Each row is followed by one of two labels, saying whether the row has a hidden trait. Each part has a new trait and two new labels.
[ -6   8   2 -15  16 -11   3  -4  24   0 -11  -6 -24 -11  -3  -4   1  -5
 -12   6 -13 -15  -5  -9   2 -11  -7  14   9  -5  13  -3   3   7  -1  -9
   6  14   3 -12 -19 -37  13   7  18 -14   1   4  -3  -7  37  11]	U
[ -3  10   7 -14  24  -7   1   7  33   2  -6  -9 -20 -13   3 -14   6  -9
 -10  13 -11 -16   0   0   0  -4  -7   5  11  -3   5  -3   0  10   2 -13
   8   5   4  -8 -14 -33   9   9  13 -12  -3   0   7  -6  37  12]	J
[ -3  -3  21 -16   2 -11  12   9  10 -22  -9 -25 -22  -2  -8  -2   3  -2
  -9  12 -18 -11   5  -4   8  -6  -3  40   8  12  15  -2  -4  29  -7   3
  25  18   8 -24 -10 -51  -5  12  23 -11   1   6  -6  -4  41   7]	J
[  4  -2  11  -6  -1  -9 -14  -3  -5 -14 -16 -11 -14  -4  -4  -4  -3   6
  -2  10   1 -16  -7  -3   8  -9   2   5   2   4   4  -7  -6  18  -7   4
   0  20  -1 -14 -22 -36   8   1  10  -1   3  10 -11   4  39  17]	J
[ -5  15   7   7   1  11  -7   8  -9  -9  -6  -3   4   1   5  -6   6   7
   1  10   3 -16   4  14  -3   2  10  23  -6   6   5  -9 -10  11  -5   3
  -3   0   5  -8  -8   5  -7   3  -6  12  -2  -5   7   4  31   4]	U
[  3  17  23 -10  -3   9  23  17   4  -3  -3 -19   1  10   2  -1  12   8
  -3  -4  -6 -18   8   1  -3   7   1 -10   6   3   7 -14  -8  18 -19  -2
   6  10   4   2 -23 -15 -12   9   0  10  -8  -2   8  -2  33  12]	J
[  9  37  13 -11   0  -7  -8   0   4 -12 -15 -11 -14  -1  -4  -1  -2   3
  -5   6   5 -17  -7 -10   5  -6  -4  63   4   1   6  -9  -3  21  -7   2
   1  22   2 -13 -23 -35   9   2   5   1   1   8  -8   2  41  16]	U
[ -4  -3   8 -14   9  -5  14   9   4  -3 -11 -19 -18   2  -2  -5   4   1
  -9  -4 -13 -14   7  -3   2  -4  -3   8   9  -2  14  -6  -8  13 -15   0
   8  17   6 -20 -16 -25  -3  10   5  -7  -3   1   2  -3  32  14]	U
[  6 -12   8   4 -12   9 -10   5 -19 -13 -17 -14 -11   2   3  -6  10  11
   0   9  11 -14   5   7   3   2  12 -23  -2  10   7 -17 -16  21 -15  14
  -2  20   6 -18 -19 -10 -10   4 -13  19   0  -7  -1   6  33  14]	U
[  8  13   8   1  -3   4  -9  -5 -13   4  -9   3   2   4   1   2  -8  -4
 -14  -2  17 -25  -3 -12   0  -7  -1  19   2   4  -8 -18  10  -5   3 -17
 -25   4  -8  21 -28 -18   2   1   3   6   1  15   4   3  29  17]	U
[  4   6   9  -6  -1  -4 -18   3 -13 -13 -18 -14 -18  -3   0  -5   3   2
   0   3  11 -16  -6   4   8  -9   3 -28  -3   3   8 -13  -9  22  -7   9
  -1  25   2 -19 -18 -23   0   0   4   8   0  -1 -12   3  37  17]	J
[  2  -2  21  -8  -8  -4   4   5  -2 -20 -14 -21 -19  -2  -7   2   8   5
  -8  10  -5 -12   0   0   7  -5  -2  -2   3   7  12  -8  -8  31 -13   5
  18  22   8 -24 -15 -39  -4   8  15   1   0   1  -6  -1  44   9]	J
[ -9  -1   6 -18  15 -10   8   5  23  -1 -11 -11 -23 -14   3  -8  14  -3
  -6   5 -14 -14  -1   2   0  -4  -2  41   6  -4  13  -6  -5  14  -9  -3
  11  17   5 -15 -22 -28   7   8  17  -6  -4  -4  -1  -8  37  13]	U
[  8   3  13  -8  -2  -4  -5   7   3 -13 -11 -12 -14  -1  -6  -2   6   6
  -9   5   7 -15  -4  -2   1  -1  -4 -53  -2  -2   9 -10  -6  24 -12   1
   6  16   7 -21 -19 -37   7   5   9   5  -1   1   0   1  35   9]	J
[  2  20   0   5   2   3  -6   0 -11  -4   1  -3   0  -1  -2   0   0   3
  -1  -3   1 -16   1   5   1  -2  -2 -30   2   0   0   1  -5   4   0   0
   2   3   1  -6   4  -1  -5  -2  -3   0  -1  -6   1   2  34   1]	J
[ 10 -25  14 -10  -2  -6  -6   4   4  -7 -13  -8 -10   3  -3   2   2   4
 -12  -1  12 -17  -4  -8   2   0  -6  31   3  -2   9 -14   0  17  -7  -1
  -3  19   1  -5 -24 -40   5   3   2   9   0   0   1   1  34  15]	J
[ -5  27   9 -17  13 -10   2   1  22   2 -11  -4 -16  -8  -2  -1   2  -8
 -11   7 -10 -18  -4  -9  -2 -10  -8  63   7  -9   5  -4   7   6   0 -17
  -2  10   2   0 -21 -38  11   8  23 -10  -3   5   3  -5  37  10]	U
[ -1   0   1   1   2   7 -13   0  -2  -7 -13  -9 -11  -4   6 -11   6  -1
  -2   9   1 -17   5   3  -1   0   9  -2   2  10   1  -8  -4  11  -6   2
  -7   9   6  -8 -15 -14  -1   4  -2   6   2   0   4   3  34   7]	U
